Below is a small trained network, with its code and all its weights. Each question gives an input and a class and asks what happens when units are switched off, that is, made to give their printed mean instead of their output.

import numpy as np


def w(rows, s, z=0):
    codes = np.array(rows[::2]) - 128.0
    scale = np.full(codes.shape[1], s)
    scale[-1] = z or s
    return codes * scale


def f(y):
    return np.maximum(y, 0)


def log_softmax(a):
    a = a - a.max(-1, keepdims=True)
    return a - np.log(np.exp(a).sum(-1, keepdims=True))


def net(x, mask):
    res = np.array(x, float).reshape(1, 5) / 4 @ E
    y = f(res @ A[0][:, :-1].T + A[0][:, -1])
    res = res + np.where(mask, y, B[0][:, -1]) @ B[0][:, :-1]
    return log_softmax(res[-1] @ U[:, :-1].T + U[:, -1])


A, B = {}, {}
E = w([
[92,196,251,143,214,40,128,185,183,183,70],'x0',
[57,126,34,96,41,73,215,198,110,146,68],'x1',
[131,254,138,72,63,134,156,8,228,135,118],'x2',
[35,136,96,127,214,182,190,70,93,208,178],'x3',
[128,85,151,217,48,44,151,97,151,207,225],'x4',
],0.0086)
A[0] = w([
[145,105,116,63,184,176,125,163,127,95,55,96],'neuron 1',
[74,157,85,110,157,104,166,125,91,140,129,39],'neuron 2',
[145,92,74,107,72,197,138,43,127,91,152,141],'neuron 3',
[114,193,85,64,94,102,189,125,159,141,111,92],'neuron 4',
[110,88,116,62,143,221,166,131,133,86,96,95],'neuron 5',
[177,136,178,146,152,166,71,105,132,133,174,84],'neuron 6',
[81,186,190,106,142,76,105,146,188,153,75,30],'neuron 7',
[81,106,86,116,82,117,176,121,113,71,107,95],'neuron 8',
[218,105,97,94,55,104,88,129,103,51,126,142],'neuron 9',
[146,40,107,190,216,129,137,216,46,122,124,96],'neuron 10',
[183,155,111,179,67,130,96,168,143,98,134,93],'neuron 11',
[139,254,142,95,69,170,142,89,192,123,116,94],'neuron 12',
[82,170,82,74,96,85,137,175,107,132,51,105],'neuron 13',
[205,167,178,172,105,73,94,215,166,105,38,146],'neuron 14',
[159,167,144,146,171,131,67,75,164,117,153,85],'neuron 15',
[139,139,165,174,159,144,91,70,148,90,150,48],'neuron 16',
[118,202,176,161,213,41,139,195,173,153,63,57],'neuron 17',
[113,157,148,54,157,171,96,143,104,76,70,79],'neuron 18',
[136,178,124,67,197,196,146,147,117,111,63,89],'neuron 19',
[96,57,132,121,182,114,80,212,81,130,135,108],'neuron 20',
[119,116,81,133,101,200,144,101,81,116,170,106],'neuron 21',
[143,113,166,151,176,158,59,85,99,78,169,81],'neuron 22',
[160,124,151,43,145,173,140,112,125,72,70,122],'neuron 23',
[69,184,177,147,173,127,136,175,146,226,83,119],'neuron 24',
[130,208,121,79,127,136,152,32,212,146,110,98],'neuron 25',
[100,104,126,143,85,86,180,154,139,159,101,87],'neuron 26',
[66,104,79,113,107,89,153,204,111,126,118,66],'neuron 27',
[192,135,176,99,177,167,71,74,110,132,197,127],'neuron 28',
[140,100,154,150,89,70,146,101,150,175,225,72],'neuron 29',
[135,98,64,83,99,134,227,156,111,123,117,59],'neuron 30',
[151,86,190,215,36,113,151,109,155,211,204,81],'neuron 31',
[47,140,94,142,232,210,235,75,70,201,194,163],'neuron 32',
[122,68,155,163,131,133,135,152,98,131,85,2],'neuron 33',
[67,164,110,113,61,88,182,147,131,148,90,63],'neuron 34',
],0.0091,0.0047)
B[0] = w([
[78,89,197,166,101,115,173,107,109,171,197,196],'neuron 1',
[103,112,149,104,136,121,101,117,221,123,105,164],'neuron 2',
[125,129,38,169,171,226,53,178,122,202,189,226],'neuron 3',
[167,147,194,105,131,132,121,157,148,170,89,200],'neuron 4',
[64,92,151,166,144,118,150,98,99,162,198,189],'neuron 5',
[161,120,158,52,178,74,118,183,118,96,126,184],'neuron 6',
[133,98,53,158,155,178,27,153,75,166,168,202],'neuron 7',
[185,119,155,87,161,140,95,173,101,100,162,186],'neuron 8',
[59,172,54,96,52,78,59,107,179,111,112,221],'neuron 9',
[182,210,187,176,74,223,152,163,178,228,63,229],'neuron 10',
[60,149,88,155,69,75,99,66,172,105,141,178],'neuron 11',
[200,190,163,181,87,188,162,145,133,244,86,224],'neuron 12',
[167,91,158,39,179,59,117,206,125,70,127,211],'neuron 13',
[8,203,89,131,101,99,88,55,217,87,106,230],'neuron 14',
[163,116,189,56,157,96,114,190,156,88,110,184],'neuron 15',
[151,88,167,64,160,110,122,181,168,94,110,172],'neuron 16',
[111,88,50,141,192,170,39,121,62,178,197,246],'neuron 17',
[91,74,194,146,96,96,220,81,110,140,207,196],'neuron 18',
[58,108,186,152,113,91,220,69,104,135,211,208],'neuron 19',
[176,183,186,193,40,185,139,148,154,196,69,207],'neuron 20',
[117,97,85,174,164,158,31,149,111,124,152,189],'neuron 21',
[145,30,127,54,181,114,109,168,156,125,85,185],'neuron 22',
[74,98,169,146,139,95,196,80,43,140,189,198],'neuron 23',
[81,163,31,177,161,142,28,137,74,152,174,228],'neuron 24',
[174,162,188,217,45,204,128,170,141,182,28,222],'neuron 25',
[131,53,180,75,160,91,138,173,142,102,142,183],'neuron 26',
[168,94,198,84,169,105,128,175,145,147,129,197],'neuron 27',
[155,114,150,33,172,98,97,215,141,108,111,204],'neuron 28',
[95,114,211,163,110,101,186,62,74,153,194,194],'neuron 29',
[121,80,159,83,188,128,65,164,125,130,139,194],'neuron 30',
[111,66,193,154,122,95,211,67,50,126,218,221],'neuron 31',
[60,212,83,90,47,2,76,61,226,62,66,255],'neuron 32',
[124,105,194,170,92,168,112,156,175,185,66,153],'neuron 33',
[160,82,199,53,178,100,153,183,131,146,113,199],'neuron 34',
],0.0073,0.014)
U = w([
[91,75,220,182,130,99,254,61,71,129,222,76],'0',
[199,90,199,24,214,101,128,204,148,99,86,64],'1',
[204,188,183,207,75,216,172,158,142,171,36,3],'2',
[120,102,18,175,171,194,50,139,89,148,181,162],'3',
[41,203,100,101,87,53,106,53,212,87,69,150],'4',
[100,186,128,114,115,101,128,132,150,109,126,217],'5',
],0.0092,0.0047)

Each question gives the input, the list of numbers given to net, and the class t.
The units are the neurons (one row each of A and B). Each row of codes is followed by its name. A weight is (code - 128) times the scale printed after its matrix; where a second scale follows, it is the last column's (A, B and U).
mask holds one flag per neuron, in row order. A switched-off neuron (its flag False) gives its mean, the last column of its row in B, instead of its output. The means were averaged over made-up inputs and are rounded, as every weight is.
A unit's drop is (log p(t) with every unit on - log p(t) with that unit switched off) / (log p(t) with every unit on - log p(t) with every unit switched off).
The circuit of an input: a set's keep is (log p(t) with only the set's units on - log p(t) with every unit switched off) / (log p(t) with every unit on - log p(t) with every unit switched off). Starting from the 12 units with the biggest drops (on a tie, the unit counted first), units are removed one at a time, each time the one whose removal leaves the highest keep (on an exact tie, the one counted first), for as long as the keep stays at least 0.8.
circuit, biggest first: the units of the circuit, biggest drop first
k most important neurons: the k neurons with the biggest drops, biggest first
drop of u: that unit's drop, to one decimal
input [6,4,-8,1,4], class 2: circuit, biggest first : [neuron 10]
input [1,4,1,3,0], class 1: 2 most important neurons : [neuron 14; neuron 9]
input [3,2,-6,6,3], class 2: 2 most important neurons : [neuron 10; neuron 20]
input [4,-7,-8,-6,0], class 2: 2 most important neurons : [neuron 10; neuron 20]
input [-5,1,-3,-6,2], class 4: 2 most important neurons : [neuron 9; neuron 17]
input [-7,-7,-6,4,3], class 1: 2 most important neurons : [neuron 28; neuron 22]
input [-1,4,-6,-6,-4], class 2: 4 most important neurons : [neuron 10; neuron 32; neuron 20; neuron 33]
input [-2,-7,6,-8,-7], class 4: 4 most important neurons : [neuron 9; neuron 14; neuron 31; neuron 11]
input [5,1,-3,8,-7], class 4: 2 most important neurons : [neuron 32; neuron 31]
input [-4,-7,-7,-1,-2], class 1: 3 most important neurons : [neuron 22; neuron 28; neuron 6]
input [8,-3,7,-2,-5], class 3: 3 most important neurons : [neuron 17; neuron 7; neuron 24]
input [3,2,8,-6,1], class 2: 2 most important neurons : [neuron 12; neuron 25]
input [-5,7,-1,7,-5], class 1: 2 most important neurons : [neuron 30; neuron 14]
input [-4,6,-8,-8,-8], class 0: circuit, biggest first : [neuron 1]
input [5,5,-1,6,3], class 4: 2 most important neurons : [neuron 32; neuron 3]
input [5,7,6,-3,-5], class 1: 2 most important neurons : [neuron 13; neuron 34]
input [-5,7,-1,-8,-5], class 4: 2 most important neurons : [neuron 9; neuron 14]
input [3,8,8,0,2], class 1: drop of neuron 5 : 0.0
input [-2,-5,-6,3,4], class 2: drop of neuron 13 : 0.2
input [3,6,-1,-8,3], class 4: circuit, biggest first : [neuron 14]
input [4,0,2,-2,2], class 3: drop of neuron 32 : 0.4
input [-3,-5,-5,-3,-6], class 0: drop of neuron 1 : 0.1
